Below are the code and all the weights of a small trained network. Each question names an input and a target symbol and asks about switching units off, where a switched-off unit gives its printed mean instead of its output.

import numpy as np


def w(rows, s, z=0):
    codes = np.array(rows[::2]) - 128.0
    scale = np.full(codes.shape[1], s)
    scale[-1] = z or s
    return codes * scale


def f(y):
    return np.maximum(y, 0)


def softmax(a):
    e = np.exp(a - a.max(-1, keepdims=True))
    return e / e.sum(-1, keepdims=True)


def log_softmax(a):
    a = a - a.max(-1, keepdims=True)
    return a - np.log(np.exp(a).sum(-1, keepdims=True))


def net(x, mask):
    ids = ['βγδεζθλπστφ'.index(c) for c in x.split()]
    T = len(ids)
    res = E[ids] + P[:T]
    q, k, v = (res @ M[0].T for M in (Q, K, V))
    z = softmax(np.where(np.tri(T) > 0, q @ k.T / 4**0.5, -1e9)) @ v
    res = res + np.where(mask[0], z, O[0][:, -1]) @ O[0][:, :-1]
    y = f(res @ A[0][:, :-1].T + A[0][:, -1])
    res = res + np.where(mask[1:13], y, B[0][:, -1]) @ B[0][:, :-1]
    return log_softmax(res[-1] @ U[:, :-1].T + U[:, -1])


Q, K, V, O, A, B = {}, {}, {}, {}, {}, {}
E = w([
[208,161,157,157,103],'β',
[134,188,90,137,161],'γ',
[160,65,161,93,104],'δ',
[149,127,76,155,37],'ε',
[38,192,119,198,145],'ζ',
[131,113,83,124,122],'θ',
[157,86,121,90,107],'λ',
[135,110,132,77,174],'π',
[150,196,245,139,158],'σ',
[138,141,124,241,74],'τ',
[141,84,199,120,122],'φ',
],0.012)
P = w([
[63,128,118,119,31],'0',
[217,212,148,131,31],'1',
[71,73,191,186,201],'2',
[82,104,102,115,54],'3',
[209,254,123,105,112],'4',
[79,73,182,215,201],'5',
[104,94,97,122,64],'6',
[200,252,105,103,144],'7',
[83,76,176,227,199],'8',
[113,87,103,116,82],'9',
[202,247,87,94,157],'10',
],0.0089)
Q[0] = w([
[10,246,159,137,27],'h1',
[136,176,79,115,76],'h1',
[1,161,134,221,167],'h1',
[210,197,64,106,13],'h1',
],0.0058)
K[0] = w([
[44,61,147,255,93],'h1',
[94,74,53,123,108],'h1',
[84,213,134,223,134],'h1',
[110,33,80,76,36],'h1',
],0.0072)
V[0] = w([
[111,179,189,66,218],'h1',
[167,146,254,133,100],'h1',
[211,194,131,151,85],'h1',
[243,85,157,50,116],'h1',
],0.0063)
O[0] = w([
[113,173,175,80,222,49],'h1',
[163,139,254,165,105,186],'h1',
[192,169,147,213,100,204],'h1',
[246,103,156,103,135,4],'h1',
],0.0065,0.0015)
A[0] = w([
[114,94,142,105,254,108],'n1',
[161,192,146,123,94,255],'n2',
[88,15,106,11,47,99],'n3',
[80,85,168,120,235,77],'n4',
[182,92,136,71,55,113],'n5',
[128,64,154,107,214,96],'n6',
[94,74,183,171,147,246],'n7',
[95,192,113,164,168,101],'n8',
[173,130,209,96,182,65],'n9',
[36,67,168,166,153,52],'n10',
[51,119,48,127,101,155],'n11',
[42,128,120,57,158,202],'n12',
],0.0094,0.0047)
B[0] = w([
[165,102,80,179,102,171],'n1',
[194,185,133,137,147,254],'n2',
[106,97,147,43,76,177],'n3',
[171,115,40,169,115,171],'n4',
[115,168,112,92,93,178],'n5',
[138,133,98,175,78,159],'n6',
[95,124,185,180,128,233],'n7',
[136,179,134,86,79,184],'n8',
[155,165,58,97,142,169],'n9',
[30,182,129,95,19,183],'n10',
[151,79,63,113,196,216],'n11',
[112,100,165,130,250,200],'n12',
],0.011,0.0064)
U = w([
[149,195,120,125,85,183],'β',
[172,157,57,109,202,138],'γ',
[105,125,159,93,87,47],'δ',
[123,116,59,111,81,2],'ε',
[70,114,128,139,132,196],'ζ',
[132,69,78,108,140,110],'θ',
[108,119,122,82,90,75],'λ',
[116,83,180,93,181,230],'π',
[131,115,249,174,202,128],'σ',
[159,51,77,210,129,145],'τ',
[79,129,221,125,95,88],'φ',
],0.011,0.0056)

Each question gives the input, a string of symbols that net reads in full, and the target symbol t.
The units are the heads (4 rows each of Q, K, V and O) and the neurons (one row each of A and B). Each row of codes is followed by its name. A weight is (code - 128) times the scale printed after its matrix; where a second scale follows, it is the last column's (O, A, B and U).
mask holds one flag per unit, heads first, then neurons. A switched-off unit (its flag False) gives its mean, the last column of its rows in O or B, instead of its output. The means were averaged over made-up inputs and are rounded, as every weight is.
A unit's drop is (log p(t) with every unit on - log p(t) with that unit switched off) / (log p(t) with every unit on - log p(t) with every unit switched off).
The circuit of an input: a set's keep is (log p(t) with only the set's units on - log p(t) with every unit switched off) / (log p(t) with every unit on - log p(t) with every unit switched off). Starting from the 12 units with the biggest drops (on a tie, the unit counted first), units are removed one at a time, each time the one whose removal leaves the highest keep (on an exact tie, the one counted first), for as long as the keep stays at least 0.8.
circuit, biggest first: the units of the circuit, biggest drop first
most important unit: the unit with the biggest drop
top k neurons: the k neurons with the biggest drops, biggest first
drop of u: that unit's drop, to one decimal
input σ λ π π σ, target γ: top 4 neurons	n9, n10, n7, n2
input π π θ, target τ: circuit, biggest first	n4, n1, h1, n6
input π π φ θ ε π λ, target λ: circuit, biggest first	n3, n5
input π π γ, target τ: circuit, biggest first	n4, n1, h1
input β π β λ σ γ, target β: most important unit	h1
input β λ γ λ β θ, target σ: top 2 neurons	n7, n11
input π ζ π π, target π: circuit, biggest first	n12, n3, h1
input ζ δ σ, target β: top 2 neurons	n9, n10
input θ β λ, target σ: circuit, biggest first	h1, n7
input β φ π ζ ζ, target γ: top 4 neurons	n11, n10, n7, n12
input π δ δ φ, target φ: top 4 neurons	n11, n7, n3, n4
input π π φ, target τ: top 2 neurons	n4, n1
input τ θ ζ, target ζ: top 2 neurons	n10, n12
input θ π ζ γ, target γ: top 2 neurons	n11, n7
input π σ π β β λ, target σ: circuit, biggest first	h1
input β θ θ λ, target λ: top 3 neurons	n3, n5, n12
input π ζ λ γ, target γ: drop of n11	0.3
input ζ φ π π ζ, target γ: drop of n10	0.2
input σ π θ ζ ζ δ ε π σ, target β: drop of n12	0.1
input λ ζ ζ σ, target σ: most important unit	n12
